Each row has a class, written as a number after it.
[-25   0  -3 -20  20 -10  18  -2   9   1  -6  32   3 -12  -9  -9 -15  12
 -21 -24  -7   9   2  11 -14 -11  23  12 -18  -1 -18  -8 -34  -7   5 -14]
4
[-22  10 -12 -16 -31  -7   4  -1  -7 -18 -22 -16   5  11   0   7  -6  -9
  -9  -1  -7 -19   8   0  13  -2  10  -8   5   0  10  26  11   2  -8 -10]
8
[-11  -1  -8   7 -22 -28 -55 -27   9 -17 -24 -52  10 -12  23  13 -26 -12
  -4 -28  26  27 -55  47  11  25  10   0  31  43 -26  -5  27  15 -37 -12]
0
[ 20 -13  15   4  -3  -5  -4  -1   6 -37   1 -42  21  17  -1 -14 -28  -2
   4 -11  31 -36  30  -5 -26  16  20  32  21  -8   1  34   8 -19 -28 -32]
7
[ 36 -32   6  15  -5  19 -30 -66 -22  -7  23 -31  13   0 -20   2  17  -3
  -2 -19  48  -1  31 -18  15   1   1  14  41 -20   1  25  36 -44   6  -1]
3
[  1  27  -9  -5   7  12  -5  23  30 -23  10  19 -29  -9  32  -1   0   1
 -17 -25  23   0  -4  38  -4  37  -3  -4 -13 -18  17 -10  12 -21   6  42]
9
[  1 -24   3 -17 -29 -10  32 -33  33   3  45 -22 -84 -20  20  -4  -7  -8
  15 -15  36  26   0  69 -41  12  40 -28 -27 -16   0   0  -9 -20 -25  31]
9
[ -2  -8 -13   8  25   9  -5 -22  15  -3  15 -21  16  -2 -24   8  15  25
  -6 -26  56  15   7  32  -1  40  24  20  -9   9 -13 -12  -6 -16   9   2]
4
[ -5 -36  -5  -5  18  -8  29  43  22  23  -4  39 -36  -4  31 -37  13  34
  21   5  -8 -16  21 -43  10 -13 -26 -21  -3 -35   4   9  13 -42  21 -14]
4
[-25  22   3 -25 -30 -18 -49 -54  14  -3  -6 -40 -25 -17 -23  -6  -5 -39
  -9 -19  19  -8 -25  14  16  -3   4 -48 -33   6 -28  44 -32   3 -31 -52]
3
[ 20  26 -23  14  21  22   8   8  23 -21 -13 -16  17  14  -3 -22 -50  15
 -16  -2  12   6   9   3 -10  49  20  52 -23  -1  19  -1  10   2 -10 -11]
0
[ 15  25 -44  43 -27  10 -35 -37 -47 -33 -85 -66 -37  -3  10  16  30  12
 -24   1  24 -37  16  26  14  -2  46  -2  33  53 -35  43  64   0  36 -11]
3
[ 20  15  13  35   1  28   1   9  21 -19 -27 -32  30  23  16 -21 -38   2
   9  27  -8  16  -4 -31 -42 -15  -1 -21  12 -24  34  -1   1  46 -21 -17]
9
[ 10 -11   1  15  -5 -13  15 -21 -12 -26 -13 -40 -50   2   5  -4  18   5
   4 -14  34 -16  30  12 -14  -8  34  13  25 -20   5  23  22 -15  -5   4]
2
[ 13  49   1 -18   8  -2   2   9  12   1   7  34  15 -12   1  -9 -23 -10
 -14  -9 -13   5  -8 -38  19   4 -24   2 -13  -9   3 -10 -28   0  11  18]
1
[-24  -4  10   8  51  -7 -18  55  16   4  19   8  17   6  15 -17  -6 -39
  16 -28 -12   9   0  10 -62   5 -24 -12 -18  18   9 -23  14  10   1   8]
10
[  8   2   9 -16   3 -25  -8   1  11 -21  10  50   5  -2   5 -18 -32 -10
   2 -14 -40 -10  19  -3 -18 -11  31  -6 -16 -15  -8  13  -9  -4  14  -3]
1
[  6  34  34 -16  22   5   8 -24  30  -5  10  40 -11 -15 -24 -11  10  -3
  27  -6 -21  47  16 -41 -11  -7 -21 -17 -28 -38  28 -26 -47  -6  -7  21]
0
[  6   6   0 -38 -22 -15  43  -3  -2  -2   9  31  -2   2  33 -21 -24  31
  25 -21 -12  12  11  18  -5  23 -18  21  25 -22 -21   9 -13 -21 -20  16]
6
[-26   6  10   6 -34  -1 -50 -48  -7 -69  14  22 -48   9 -40  -7 -45 -11
 -10 -10  -8  28 -33  -1 -17  -8  18 -14  25 -25  17 -14  -1   8 -32  20]
0
[  2 -30  -7 -37 -20 -24  -5 -38  -4 -12  65 -41  17   1 -15 -22 -24  -4
  16 -41  47 -20   7  34  -4  39  10  14   5 -13 -20  22  10 -24 -34   9]
6
[-34 -40 -17  18  -4  -4 -28  22 -13   0 -28  21 -41  20   6 -29   4  10
  -7  30 -36 -37 -13 -29   4 -22 -12  -5  14 -15   4   6 -18  13   6 -28]
5
[-12  -2  -7 -35 -12  18 -19 -34  47 -24 -23 -16 -54 -19  17   3  10 -23
  -2 -17 -23  15  -3  32 -27  -7  50 -37 -36  34  14  17  31   4  11 -11]
9
[ 18 -33 -34   4 -34 -15 -38 -10  32   8  -6 -10  18  -7  26  42  21 -25
 -12   7  32 -30  31  -4   4  -9  43 -21  -4  50  11  24  95 -49  34   6]
4
[-28  18  16 -39   2  -4  -5 -42  35 -11  27   0 -29 -19 -13 -33  -8 -33
 -16 -26  38  11  12 -13 -37  11 -11   0 -26  -2   9   5 -63 -25   2  26]
1
[-15  13 -35   5 -18  -2  36  15 -34  -9  25   6 -52  -5  11 -38 -35  -7
 -16  -8 -12 -25 -12 -28  12 -13  -9  24  -6 -33  22  -9   7  -2  15  35]
9
[  7  15  10 -41  24 -21   0  61  39 -21 -20   2  18  -7  33  -4   4 -43
  14 -31  -6  -3 -19  10   3  -1  -8 -37 -19   8   3   0  26  -6 -15  -7]
1
[ -36   27   25   25  -13   37   45  -26  -35    3  -28  -31  -38   13
  -95    1   27  -26  -19   34   19   37   19  -39  -15  -68  -20  -20
  -10  -25    8   10 -114   56   34  -33]
8
[-13  47 -18 -20 -17 -13 -36 -10 -15 -21 -21  54 -28  -3  19   5   5  -6
 -21 -15 -38 -33  30   4 -22  -7 -10  -9  28 -11 -12  34   4 -25   0   8]
6
[-32  18 -32  -3   2  25 -18 -32   5  15   2 -64   4  -7 -45  13  32  -8
 -21  -9  30   4  -5   4  -1   0  14 -38 -30   5  -2   3 -16  36  13  -3]
4
[ -4  68  -9 -14  16  24  21  49   7 -20 -21  38   4   8 -10 -25 -58   7
 -21  13 -38 -13 -12 -46  -9 -13 -14 -34 -29 -17  28  -3 -24  39 -14  -6]
8
[  7  60  15   3  31  43  -9 -55  12  -4  -6  24  11   2 -50  -4   4  -2
 -27  -6 -43  47 -16 -50  45  -6  -4 -11 -50 -59  12 -23 -73  47  24  -5]
3
[ -7  23   0  21  -6 -29 -65 -46 -13   1 -41 -57 -11 -24 -25  34  51 -53
 -11  -3  24  -6 -41  16  30  -3 -19 -19  -1  60 -27  -3  -8   6 -15 -22]
5
[-34 -37  25 -77 -14 -31  44  15  -7 -33   3  42 -22   6  17 -20  25   2
  20 -44 -60 -34  56  14  -8 -25  18   8  11 -82  13  39  17 -67 -28  -8]
9
[  1  13 -49 -17 -26   9  12  -9 -42  10  38  26 -36  -9   3 -12  -8  30
   8  -7 -35 -20  34  35 -21   8  22 -17   2 -37 -11  29  13  -2  15  27]
1
[ 20  -8 -11  40  -2   7 -16 -26   0  -4  41  25 -15  17   2 -42 -69  27
   0  20  29  21 -13 -36 -31  12  -8   9   9 -39  34  -8  14 -18 -13   0]
2
[-34  15  -8   9 -10  15 -37  -3  -5 -19   1 -43 -35  -4 -32  19   5 -33
 -36   0  10 -20 -25  14   4 -24   2 -27  -4 -11  11   2  -4  32 -16   5]
10
[ 15   8  25  -1  20  19   4 -27  19 -20 -11  29   3   3 -22   9  18  11
 -27   2  23  31  25  -4 -31 -21  23 -12 -18 -47  22 -24 -27 -36  23  25]
7
[  4  21  22 -18  -5  23 -22 -50  -3 -31  -2  21  -6  20 -40  -6 -26  -3
 -52 -21 -52  26  10 -30  -7 -14   1 -23  17 -37 -21   4   0  23  25  22]
6
[ 13 -24  18  -1   3  -4 -32 -32  10   0  20  11  55  -4  -3  -4   8   7
   3   4 -17   9  12 -27  22   6  -3   4  -4 -10   2  -6  -1   0  38  16]
1
[ -3  31 -35  -3 -50  10  19   7   2 -11  -1 -16 -29   9  30 -13 -73  -5
   9 -11  37  31 -48  -5 -24  -9   6  -6  40  15  17   2   3  42 -27   3]
2
[ 24   7 -20   7 -11  33   4  -8  -1  21  31  52  29   1   5  -7 -48  28
   0   7 -15  29   5 -29  -1  -7 -15   7  10 -30  32 -14  20  -7  21  25]
10
[-10  -5 -14 -24 -39  21   8  -3  -6 -27 -31  23 -55   5  30  -7 -19  43
   5   7 -46  -6  13  27 -36  -7  32 -16  25  -4 -12  34  14   1   2 -16]
7
[-31 -37  38  16 -19 -45  16  26 -19   5 -19 -18 -35   5  29 -20 -10  22
  10  31 -11 -11 -29  -9   7 -13 -40  17  31 -10 -26   8 -33   7 -40 -39]
2
[ -4 -12 -14  20 -29  -6 -13  14   8 -16 -34   0 -61  12  11  21 -29 -24
 -27   3   5  -8  -3  20 -26 -53  48 -23  32  -5   0  20  28   1 -13 -20]
10
[ 11 -28 -59  -5 -31  -3  -4 -15  -1  21  33  19 -61  11  42 -18 -54  24
  -9  -1  -2  -3  10  -2 -43  16  44   2  33  17 -10  12  48 -30   2  26]
1
[ 27  55  -5  57  42  22 -41 -36  -6 -41 -31 -53 -13  -6 -59   5  34 -31
 -26  -4  50  -4   5  -8  -8 -13  22 -23 -40 -13  15  -6 -11  13  41  -8]
7
[  6  -6 -19 -17 -25  12  -7 -55 -27  -7  22   4  -9  -5 -14  11  12 -14
  -3 -25  -1  -4  28  37 -21  -4  19  12  30 -28  13  19   1 -15 -20  19]
5
[ -2  -5   8 -52 -16  20  15 -33   4  11 -25 -15  77   0   7  12   5  14
  -9  -5 -25  21  17 -50   7 -25   5  28  44  11   7   0 -21  14   5   9]
1
[ 24 -19  -4  14  15  18 -46 -75  15  34  10   5  65 -10   3  -9 -18   8
 -14  22  -5  47 -17 -53   8  -9 -16  15   8  -7  21 -16  -9 -10  13 -17]
1
[-23  21   3 -14  42  17 -13 -27  32   9  23  -4 -27 -28 -26  -9  17 -17
 -15 -31  11  14 -19 -35   8 -20 -13 -27 -19 -30  13 -19 -61  26  -6   1]
4
[  7   7 -26  12  -2 -19  -3 -35   6   7  -3 -11   6 -14  25  -8 -10  11
  -3  -4  21  20 -15   1  24  18   2  27  -5 -33  24 -22  12 -32 -22  23]
0
[ 19  -4  -9 -11  24  -4  43   7  53  -2 -10 -33  21 -19  28 -23 -28  21
   4 -19  29   4 -14  12   8   2  49 -14 -41 -11   4 -18  -5  28  -1  11]
4
[  4 -27 -11  -6  -1 -13  -4   7  16   1 -48  14  -8 -26  41  -4  24 -11
  12  22 -25  12 -53  32  39  -6 -11 -15 -44  33  10 -23  36 -15  15  -9]
5
[ 16  -5 -33   9   4  18  -8  17   2  19   8  10  73  10  22  -1  -9  23
   7  -2   3 -19  41 -10   4  15  11   6   5  -5  26  19  22  11  40   0]
8
[ 11 -25 -10   0 -15 -14 -17 -78 -28  -8  59   3 -60 -29 -24 -10   4  29
  17 -42  34   1  54  37 -31  17  43  14  26 -11 -18  13   8 -43  14  50]
0
[ 41  27  -9  -5  10  49  -5 -13  -1 -16  24   8 -14 -27 -24  10  14   2
  16 -13  31   3   4 -14  38  -8 -22 -31  10 -17  39  10  20  -3  14  10]
8
[ 15 -26  27 -22 -12 -21   8   2   4   3  27  -4  31 -13 -24   7  31   1
  10   7  34 -42  30  42  27  30 -15  14 -35 -17  -6  19 -26 -43 -16  -1]
5
[-25 -15 -40  13  -1   0 -36  24 -20   3 -32  -2  26   6  14  22  33  -2
 -11  49 -26 -40 -21 -15  15 -37   1   5  -4  19  20 -12   9  23   7 -15]
6
[ 11   3  -3 -22  -8 -11   2   0  24  23   0   6   5 -13  10   5   2   7
  34   8   2   3 -23 -22   4  -3   3 -22  -5  35   2 -27 -35  21 -26  14]
5
[ 32 -19 -15  -8 -18  24  52  -6  18  -8  36  -7 -14  13 -18 -19 -59  24
  -7 -25  56  19   7 -16  -2   1  32   2  21 -33   5   1  18 -10   0  19]
4
[ 13  40   0 -46   5  19 -21 -33  50 -18   4 -33  -4 -18  15  12  -7 -18
 -15 -54   7   2   9   4 -16  25  30 -11   2  24   8  11  18   4 -21  20]
9
[-29  27   7 -20   3  29 -11 -30  13 -33  11  -7 -22   6 -19 -41 -16 -16
  -2 -57  12  40  -5 -13 -25  15 -21  -7  14 -24  13   4 -22  10  18  11]
9
[-53  43  14 -42  -6 -20  33   5 -24 -19  12  26 -84 -14 -19 -58 -44 -13
 -12 -43 -34   1 -29 -12 -15 -25 -34 -20  -7 -55 -17   6 -65   2 -36  -7]
9
[ 12  12  -9  53  25  48  -4 -57 -34 -16  11  -7 -15  12 -60 -23 -14  34
  -2  14  41  29  -5 -48   7 -13 -12  17  37 -55  36 -14 -48  13  -5 -14]
8
[-29 -13  -3 -37   7 -14  34 -13 -28  10 -10  20 -44 -26  10  -2  34  16
   8 -13 -46 -11  -4 -35  46 -36  -9   9  17 -11   5 -10 -17 -12  -3   9]
8
[ -6 -30  22   9 -26 -40   2 -13   5  20  -1  28 -29  -3  22 -11 -19   4
  -2  20 -26 -12  19 -22   6 -19 -18   6   6 -29  -8  19  10 -53 -10 -13]
10
[ -9  51 -40  38  19  27 -26  58 -19  -5  -9  31   6  24  -2 -10 -18   5
 -27   2   9   7 -27  -8   2   0 -37 -21   2 -51  30  -7   5  30  23  -8]
2
[ -9 -25  -3 -18  22 -40  -3  -2  -4  25  -7  36  -2  -6  29 -38  -4  30
  26 -32 -35  -3 -27 -24  42  15 -24  24  23 -12 -26 -15 -28 -15 -16 -20]
5
[ -1   7 -26  28 -14  16 -11 -16 -19  13  19 -55 -10  11  -4   7  16   5
  -3   6  19   9  -2  26 -12  47 -11  -3 -12   2 -11   1  15   9  19  14]
7
[ -7  41 -16 -20 -17  22  32  49  15 -35   6 -36 -19  12   4  -8 -57 -13
  -7 -21  -1 -14 -19  17 -31   4  36 -14  -6   6   9   1 -13  72 -30  15]
9
[ 28   5   8  16  28   8  -9 -39   8 -11 -15  43  49   6 -16 -11   3   2
  15   0  -5  47 -20 -24  23   0 -13  21  -6 -37  37 -40 -20 -17   0  -3]
5
[ 28  53   9 -29  10  30   6 -27  21 -10  32  25   5 -14 -13 -22 -35   1
  12 -45 -22  42   6   2 -16  22 -11 -27 -19 -32   9   5  -3   7   0   8]
9
[-41 -13   4  -4  20   2 -51 -23   2 -34 -17 -10 -40   1 -25 -10  40 -24
   6 -38 -22   7 -22  25  -5  12  11 -16  -2  31 -18 -12 -25  41  27   2]
5
[ 38  15   6   2  35   1 -12 -20 -10 -10  46  21  23 -10 -27   8 -13   2
  -2 -23   3  13  -4  11  -3  13  10   4 -22 -34   4 -24   6 -27 -13   6]
7
